How the items are linked:
* | f h x
J509 | J570 J554 J492
J570 | J778 J234 J774
J453 | J613 J623 J602
J39 | J13 J121 J391
J382 | J851 J449 J710
J61 | J71 J678 J939
J953 | J251 J576 J452
J201 | J690 J293 J513
J623 | J875 J602 J570
J658 | J908 J630 J816
J670 | J509 J176 J639
J794 | J143 J908 J429
J710 | J623 J756 J509
J663 | J363 J143 J929
J778 | J18 J673 J211
J960 | J576 J388 J201
J908 | J929 J429 J960
J932 | J660 J27 J61
J388 | J452 J201 J293
J20 | J622 J38 J190
J639 | J492 J938 J436
J513 | J152 J560 J658
J211 | J38 J997 J851
J363 | J952 J180 J454
J180 | J39 J454 J251
J152 | J663 J794 J908
J522 | J117 J663 J143
J38 | J932 J190 J595
J596 | J938 J226 J117
J774 | J211 J45 J382
J560 | J794 J658 J630
J481 | J203 J952 J39
J630 | J429 J816 J113
J45 | J997 J382 J449
J117 | J481 J363 J180
J475 | J710 J13 J670
J554 | J234 J492 J422
J622 | J256 J932 J27
J947 | J113 J803 J622
J113 | J388 J976 J256
J190 | J27 J595 J613
J875 | J939 J63 J778
J613 | J678 J875 J63
J602 | J63 J570 J234
J436 | J676 J481 J952
J452 | J826 J690 J708
J854 | J226 J522 J663
J939 | J408 J591 J18
J576 | J770 J452 J690
J938 | J422 J436 J481
J27 | J220 J61 J678
J851 | J595 J453 J623
J976 | J201 J256 J660
J690 | J854 J708 J152
J826 | J596 J854 J522
J226 | J436 J117 J363
J803 | J976 J622 J932
J961 | J630 J408 J947
J454 | J121 J251 J770
J13 | J756 J670 J176
J422 | J45 J676 J203
J770 | J354 J826 J854
J952 | J475 J39 J121
J408 | J816 J947 J803
J71 | J658 J961 J408
J756 | J602 J509 J554
J251 | J391 J770 J826
J63 | J591 J778 J673
J391 | J176 J354 J596
J429 | J953 J960 J388
J234 | J673 J774 J45
J449 | J453 J710 J756
J673 | J20 J211 J997
J492 | J774 J422 J676
J660 | J513 J220 J71
J354 | J639 J596 J226
J121 | J670 J391 J354
J678 | J961 J939 J591
J997 | J190 J851 J453
J220 | J560 J71 J961
J816 | J960 J113 J976
J595 | J61 J613 J875
J203 | J449 J475 J13
J293 | J708 J513 J560
J929 | J454 J953 J576
J176 | J554 J639 J938
J256 | J293 J660 J220
J591 | J947 J18 J20
J676 | J382 J203 J475
J18 | J803 J20 J38
J143 | J180 J929 J953
J708 | J522 J152 J794

The rows follow the links: the fewer symbols apart two items are, the more alike their rows tend to be.

Each row is also shifted at random along 4 hidden directions that mean nothing.

Name the item of each row.
[44,-5,-12,-7,12,3,-28,11,18,-12,6,-13,-28,14,17,3,11,11,-8,-20,22,7,4,7,7,-6,-23,8,-17,-29,-10,-7,-6,12,-16,10,4,5,-14,21,5,22,0,-20,-24,-2,-11,28,-18,24,-8,-19]
item: J673
[97,-14,10,21,-26,32,-10,4,-18,-8,-17,9,24,11,17,-30,-9,7,-2,43,37,19,-11,36,58,28,11,-35,8,-8,-11,36,9,-49,10,-6,12,-19,-45,-16,16,-54,-15,-30,21,19,5,17,40,29,41,7]
item: J953
[98,-9,26,-12,-21,34,-24,20,8,-16,-38,-25,-13,20,-18,-10,-5,25,18,-6,23,21,-18,-14,-9,-8,-34,11,-5,-8,-23,-24,6,0,-5,-36,4,14,-16,4,13,13,20,-12,-20,6,-4,12,1,-23,4,2]
item: J875
[-44,-10,29,-21,-39,-40,-14,12,-13,-6,-33,-72,25,10,-75,1,4,1,41,-15,-7,0,-33,-47,-47,-32,-23,2,20,-2,-2,21,-20,45,47,-47,8,20,6,-4,-11,33,11,-3,-9,3,-14,21,5,-15,-2,-3]
item: J997
[17,-14,13,13,-44,-1,-21,15,-13,-15,5,-45,20,19,-61,-16,-19,8,35,9,-2,-7,-56,13,-5,9,-4,-16,-11,-10,13,7,7,15,39,-1,9,2,-19,-22,46,-7,27,-17,31,-29,-22,11,10,37,-18,30]
item: J658
[-135,26,5,16,-45,-31,-6,8,-8,-32,-6,-27,35,17,-27,-14,-20,-2,30,-13,3,-11,-67,8,4,15,-6,-5,1,9,-12,16,-26,32,36,-22,8,-10,-35,-7,14,8,11,-26,14,-3,-22,11,42,12,8,-12]
item: J932
[-29,16,-32,22,7,10,6,5,-11,-16,30,28,29,14,40,-14,16,-14,-20,6,25,18,-24,67,70,31,36,-21,-20,-11,12,28,11,7,10,48,8,-45,-50,-16,28,-24,-20,-32,11,-4,-5,19,38,77,25,-24]
item: J143
[70,-13,44,-14,-31,16,-7,-17,-3,28,-51,-52,18,-27,-87,1,-40,-8,44,50,-37,-45,-13,-64,-67,-4,2,-38,24,22,-11,-6,25,-41,54,-56,-20,53,37,39,-5,-48,56,23,30,2,13,-2,1,-40,14,62]
item: J708
[17,19,2,5,20,15,9,24,16,-20,19,53,-33,14,58,3,-4,30,-15,-23,30,26,14,14,40,11,-11,32,-25,-10,-12,-33,-25,-7,-63,15,18,-17,-28,-17,15,14,-18,-11,-36,28,11,-30,-20,5,9,-36]
item: J190
[-63,34,-12,11,43,-13,37,-15,14,8,25,52,-33,-11,26,34,-19,-16,-1,-4,-21,-15,20,-12,-1,0,27,-1,2,14,12,-12,-2,-13,-28,36,21,9,24,15,7,-30,2,18,5,6,29,-38,-34,3,3,-3]
item: J794
[-98,36,-27,19,23,-22,21,-3,-10,14,21,22,4,2,32,24,8,-33,-6,-6,-6,-9,5,27,33,10,28,-14,-7,5,27,22,4,15,4,44,4,-26,-12,1,11,-25,-17,-7,6,-7,21,5,14,49,24,-18]
item: J929
[17,-21,-23,-27,31,-17,-32,-15,33,18,31,-33,-32,-24,-9,19,12,6,-12,-16,-16,-36,35,-28,-48,-17,-10,-6,-16,-33,-10,-23,-14,1,-8,6,-35,37,40,53,-33,29,15,-3,-18,-10,-17,31,-46,10,-34,5]
item: J453
[-10,14,-28,5,22,23,3,-9,0,5,24,11,20,-5,12,-1,26,-21,-27,2,-5,2,-8,48,22,17,28,-14,-18,8,19,-3,34,6,15,41,-27,-24,-9,0,16,-14,3,-5,20,-27,-6,16,25,42,-7,5]
item: J854
[-116,24,-10,-4,-16,-33,-10,-10,11,12,10,-39,0,-15,-26,3,-30,-9,30,-9,-27,-63,-23,-19,-41,14,-15,-3,-24,0,-7,-22,-18,16,18,-12,-28,17,8,38,1,8,37,-5,-1,-22,-19,4,-2,9,-11,2]
item: J61
[-59,-9,7,-4,-8,-48,0,15,-13,-19,1,-14,8,18,-8,3,12,7,11,-26,13,25,-8,-15,5,-24,-11,14,14,-13,2,32,-38,33,2,-12,27,-9,-10,-24,-13,31,-33,-18,-15,23,-2,7,-4,4,6,-28]
item: J851
[96,-39,29,-1,-40,31,-15,4,-15,-23,-54,-3,28,4,3,-43,7,33,-14,17,24,37,4,4,4,-1,-27,11,33,13,-39,8,0,-28,0,-57,-4,-2,-11,-24,-28,17,-19,8,2,23,-14,4,33,-74,5,5]
item: J382
[-101,16,30,15,-50,-32,20,30,-26,-34,-7,15,26,21,7,-25,-30,19,34,-2,24,19,-42,1,37,13,-13,22,2,14,-4,25,-53,16,-6,-29,40,-34,-45,-56,20,8,-21,-20,-5,38,-6,-38,27,-4,33,-33]
item: J939
[53,-36,9,11,-9,5,18,8,-28,-6,6,44,20,4,27,-26,7,15,-24,19,18,49,23,30,52,0,20,8,24,3,14,39,0,-19,-20,14,27,-32,-9,-65,-1,-10,-48,5,15,18,6,-29,6,-10,8,4]
item: J363
[-45,5,14,-6,-43,-15,12,10,-44,1,-31,-28,53,6,-4,-32,11,-12,17,18,12,16,-20,-2,13,5,-15,22,1,9,3,40,-7,37,30,-30,-2,-34,-33,-33,-3,25,-12,-2,-24,11,-9,-2,41,-10,37,-21]
item: J492
[-228,45,-30,-20,-30,-50,22,-5,-32,-20,22,-50,72,-5,-41,-20,28,-53,16,-14,-34,-15,-73,14,-26,0,7,31,-19,17,20,25,-5,102,69,-1,-21,-35,-27,-9,-1,64,21,4,-18,-33,-44,5,44,30,-9,-36]
item: J756
[-26,8,37,-13,-18,-15,5,1,9,32,-34,-33,-24,-19,-44,23,-33,8,40,-5,-32,-51,19,-71,-72,-7,-36,9,-6,23,-3,-44,-15,-4,-2,-54,-22,38,41,24,-10,6,37,31,-12,3,14,-23,-26,-61,-4,23]
item: J18
[68,-5,-3,19,48,4,-8,5,26,25,-23,36,-92,20,78,53,-1,25,-19,-44,26,12,86,-22,8,-25,-46,19,7,-19,-10,-31,-12,-22,-83,10,19,12,25,12,-19,6,-39,13,-37,17,38,5,-56,-46,-1,-24]
item: J778
[92,-17,21,-29,-22,21,-6,2,-17,28,-37,-33,23,-18,-13,-19,6,-1,7,38,4,-6,15,-27,-16,4,-12,-2,-8,-2,-10,10,10,-12,18,-39,-30,3,-3,7,-18,2,10,9,-29,16,0,5,13,-12,38,5]
item: J203
[73,-20,27,1,-10,17,-32,16,16,2,7,-11,1,0,-43,-6,-3,36,6,-8,7,-8,-10,6,1,5,5,-32,-10,-7,-3,-28,-13,-31,0,-15,-19,17,10,-11,15,-17,15,-18,37,4,-7,18,8,14,-19,32]
item: J256
[36,-14,29,-12,-25,-4,7,-5,-29,47,-66,-39,7,-13,-11,4,-4,-10,19,21,-10,-16,49,-51,-34,-8,-38,6,15,18,0,9,5,0,8,-51,-23,5,21,2,-30,5,0,34,-24,8,16,-2,5,-65,37,10]
item: J422
[95,-55,16,11,-31,6,1,-7,-32,-5,-33,-5,9,12,7,-24,-8,2,-4,36,15,38,18,-4,13,-12,-8,3,48,-3,-3,59,12,-19,4,-15,36,-6,1,-32,-11,-19,-32,7,9,10,5,-8,-2,-34,11,19]
item: J354
[-65,14,-34,-5,-5,-8,4,-5,-13,-7,19,3,28,0,44,-30,24,-16,-20,4,13,5,-9,40,26,21,-6,25,-24,-6,1,17,-1,35,1,18,-15,-39,-37,-6,-1,35,-11,-10,-29,-11,-27,4,24,27,8,-37]
item: J509

Start here and follow the symbols in turn, left to right. Where do you end up?
Answers are names.
[-15,-15,55,13,-45,-21,0,38,-29,-19,-19,-18,34,25,-69,-12,-9,26,38,-17,7,24,-49,-5,14,-11,3,-19,13,12,13,17,-27,8,29,-34,19,-13,-14,-64,28,-8,-11,-18,40,14,6,-6,31,2,3,15]
h h f h h f => J908
[-5,-20,45,-14,-39,-7,14,-5,-41,22,-48,-49,51,-14,-98,-5,6,-18,31,19,-47,-3,-17,-34,-55,-23,3,-6,34,44,24,13,26,15,64,-52,-17,11,44,-31,-12,-2,16,43,38,-16,4,-15,27,-65,-6,51]
f x f h f h => J676
[15,24,-6,0,31,10,1,15,25,-3,6,27,-49,17,46,21,4,11,-12,-35,16,14,23,-3,10,-5,-22,24,-18,-10,-9,-37,-13,8,-53,16,8,-3,-8,8,7,20,-7,-4,-36,10,12,-9,-32,-1,-5,-28]
x x x h => J851
[-41,8,0,17,-26,-11,3,19,0,-32,23,26,9,16,44,-35,-26,28,2,3,39,9,-24,33,60,36,-6,10,-21,-14,-17,10,-41,-11,-24,8,21,-25,-56,-25,23,-4,-17,-38,-8,22,-18,-15,20,31,20,-31]
x f f x x => J220
[-69,7,-16,4,-1,-10,13,2,-7,-21,5,22,16,6,39,-19,21,-3,-23,-10,10,27,1,28,20,1,-8,32,7,12,-10,11,-13,23,-10,-1,0,-29,-17,-20,-17,37,-24,3,-14,4,-16,0,23,-20,1,-31]
h h h f h f => J673
[8,2,32,3,1,-8,10,-16,-5,47,-49,-16,-15,-19,-39,39,-34,-15,34,22,-36,-42,35,-69,-51,-10,-3,-29,32,31,5,-3,9,-37,13,-35,-2,38,55,29,-23,-47,19,34,20,7,43,-18,-16,-57,20,39]
f h f x f f => J13
[-78,24,7,37,-3,-15,3,13,2,-21,-15,33,-12,28,37,16,-8,17,-2,-34,24,12,-1,17,35,4,-16,-4,19,11,-16,-1,-31,-14,-26,-7,25,-12,-15,-15,-1,-11,-33,-16,16,19,15,7,20,-24,10,-19]
x h h x x x f => J932
[-116,41,-16,-23,10,-32,-4,4,15,-1,19,-54,-4,2,-50,24,17,-28,27,-43,-29,-28,-41,-24,-54,-18,-8,19,-31,-5,14,-26,3,73,30,6,-14,14,6,36,14,48,41,2,-28,-32,-20,17,-17,27,-24,-14]
h x x f => J595
[18,-2,-14,-49,-25,8,-16,-10,-5,18,17,-65,49,-35,-46,-39,16,-25,8,42,-15,-38,-30,-5,-36,20,8,-5,-45,-13,2,2,22,27,58,-15,-56,3,-19,34,0,25,54,-6,-28,-19,-40,19,20,48,8,7]
h f f f x => J63
[-15,10,10,-23,-39,13,0,-3,-2,-26,15,-39,59,-17,-88,-36,-22,-19,38,45,-24,-23,-95,-2,-24,20,42,-22,-10,11,-2,13,18,5,76,-16,-6,18,-21,14,30,-24,62,-16,27,-8,-26,-6,30,51,4,26]
h f f x h h f => J596
[50,-15,-8,-23,-18,21,-27,-22,-3,33,-22,-56,15,-26,-11,-21,6,-10,0,29,-12,-43,14,-14,-40,11,-29,1,-21,-3,-12,-11,24,6,26,-28,-55,12,11,36,-19,19,35,14,-19,-28,-21,30,10,-18,0,14]
x f f x x => J602
[31,11,-31,16,38,31,5,-2,6,1,37,54,-2,0,57,0,26,-5,-50,-1,15,19,21,67,58,19,32,-10,-19,-2,17,-8,22,-14,-30,57,-14,-33,-18,-13,9,-13,-24,-4,12,-15,5,6,16,39,-7,-8]
x x f h h => J251
[-22,-6,17,14,-16,-27,-6,9,-9,20,-7,-31,-14,14,-46,25,-18,6,33,-17,-19,-23,-4,-21,-21,-13,-15,-13,2,5,26,-8,-3,13,11,1,9,10,24,-18,20,-12,8,7,27,-23,11,0,-13,0,-21,27]
h h h h h f => J513
[48,5,-22,8,37,31,-42,-19,52,16,14,9,-50,-8,33,23,-6,24,-24,-21,3,-40,33,15,-11,18,-10,-27,-15,-16,-29,-59,3,-47,-32,13,-39,33,21,62,-9,-18,22,-10,19,-19,-5,42,-18,-3,-32,17]
h f x f x => J658
[10,3,-32,27,53,1,-6,-17,32,46,30,21,-89,-2,46,61,-21,1,-15,-27,-19,-45,67,-4,-11,-5,-14,-5,-16,-17,24,-42,11,-17,-61,59,-1,22,49,33,12,-20,3,17,4,-43,27,1,-69,5,-40,18]
h f x h => J388
